Small tables with named rows and columns. After each table, cells are looked up by row and column.

veg
|  | lativ | pizudok | depes | nasud | ren |
|---|---|---|---|---|---|
| tubo | 6.770 | 4.683 | 4.209 | 6.791 | 6.350 |
| ved | 4.410 | 8.133 | 1.673 | 7.775 | 4.755 |
| sugorav | 5.711 | 4.731 | 7.391 | 4.669 | 5.085 |
| ligo | 3.845 | 6.481 | 2.804 | 6.947 | 7.564 |
| pidun | 3.806 | 6.069 | 8.523 | 4.659 | 7.363 |

pizudok of tubo is 4.683
ren of sugorav is 5.085
lativ of ligo is 3.845
depes of ligo is 2.804
pizudok of pidun is 6.069
nasud of tubo is 6.791
nasud of ligo is 6.947
ren of ved is 4.755
pizudok of sugorav is 4.731
depes of ved is 1.673
lativ of tubo is 6.770
ren of tubo is 6.350
nasud of pidun is 4.659
lativ of sugorav is 5.711
lativ of ved is 4.410
ren of ligo is 7.564
nasud of sugorav is 4.669
depes of tubo is 4.209

leg
         rogom  navid  zug  mozopu  veze  kigive
kivana     814    504  668     363   539     242
sog        420    644  765     430   506     420
letugu     580    665  206     806   503     685
sukimon    424    381  483     207   504     357
fos        767    734  431     945   504     728
tavofo     332    623  423     663   476     727
zop        634    540  303     577   513     512
deg        298    691  424     741   473     775
betoler    469    693  698     697   485     671
teguguz    706    519  463     381   538     271

zug of sog = 765
veze of letugu = 503
veze of zop = 513
kigive of teguguz = 271
kigive of tavofo = 727
veze of betoler = 485
rogom of sukimon = 424
zug of betoler = 698

peti:
         revemo     zuf
pilavat   69.03  -64.85
zitemo   -29.34  -17.86
sogo     -12.89  -41.40
tad      -91.41   17.56
mego      55.71  -70.72
kag       39.54  -65.36
nefedas   -1.34    1.59
mabupo   -39.04  -11.58
vav      -15.01  -33.15
zomovu    28.06  -60.77
basu       3.24    5.27

What is the revemo of tad in peti?
-91.41
What is the revemo of basu in peti?
3.24
What is the zuf of zitemo in peti?
-17.86
What is the zuf of basu in peti?
5.27
What is the zuf of kag in peti?
-65.36
What is the revemo of zitemo in peti?
-29.34
What is the zuf of vav in peti?
-33.15
What is the zuf of nefedas in peti?
1.59
What is the revemo of mabupo in peti?
-39.04
What is the revemo of sogo in peti?
-12.89
What is the zuf of zomovu in peti?
-60.77
What is the revemo of nefedas in peti?
-1.34
What is the revemo of zomovu in peti?
28.06
What is the zuf of sogo in peti?
-41.40
Which row has the largest revemo? pilavat

fef =
|  | gutadi | famigiz | mokog | zil | felel | pino | zim |
|---|---|---|---|---|---|---|---|
| vaf | 4.531 | 3.807 | 3.711 | 2.290 | 7.995 | 9.610 | 4.602 |
| misek | 6.563 | 5.159 | 6.591 | 5.117 | 0.491 | 2.989 | 7.894 |
| sidu | 5.337 | 5.035 | 6.312 | 4.402 | 8.763 | 6.109 | 5.191 |
| dape | 3.144 | 5.363 | 2.237 | 6.096 | 5.243 | 6.231 | 2.037 |

mokog of sidu is 6.312
mokog of dape is 2.237
zil of sidu is 4.402
mokog of misek is 6.591
pino of misek is 2.989
mokog of vaf is 3.711
felel of vaf is 7.995
felel of misek is 0.491
zim of vaf is 4.602
gutadi of sidu is 5.337
famigiz of sidu is 5.035
gutadi of dape is 3.144
zil of misek is 5.117
gutadi of vaf is 4.531
gutadi of misek is 6.563
zim of dape is 2.037
felel of dape is 5.243
pino of sidu is 6.109
zil of dape is 6.096
Row with the largest famigiz: dape

Table nukudaf
|  | zus | getogi | vetiz | kibifa | kefug |
|---|---|---|---|---|---|
| pes | 189 | 195 | 74 | 82 | 113 |
| dapaz | 210 | 56 | 118 | 99 | 128 |
| bazatep | 128 | 81 | 87 | 192 | 167 |

bazatep, kibifa: 192
pes, vetiz: 74
pes, zus: 189
dapaz, vetiz: 118
bazatep, zus: 128
pes, kefug: 113
pes, kibifa: 82
dapaz, zus: 210

baler =
        madugar  vogizu  fol  leme
pas         113     182  156   102
nisifi      131     124  130   150
dav         168     166  133   162
mir         125      62   93   157
bab          80     178  129   111
vesof        83     178  127   124
luked        92     122  152   106
rir         133     115  128   138
kapu         90     111  104   129
bor          66     128   99   109
nipu         73     119  142   101
reto        195      76   76   129
gup         123     109  158   109
rus         187      55  127    95

kapu, leme -> 129
luked, vogizu -> 122
nisifi, madugar -> 131
gup, vogizu -> 109
rir, leme -> 138
rus, vogizu -> 55
pas, leme -> 102
luked, fol -> 152
kapu, vogizu -> 111
reto, leme -> 129
kapu, fol -> 104
Which row has the largest vogizu? pas

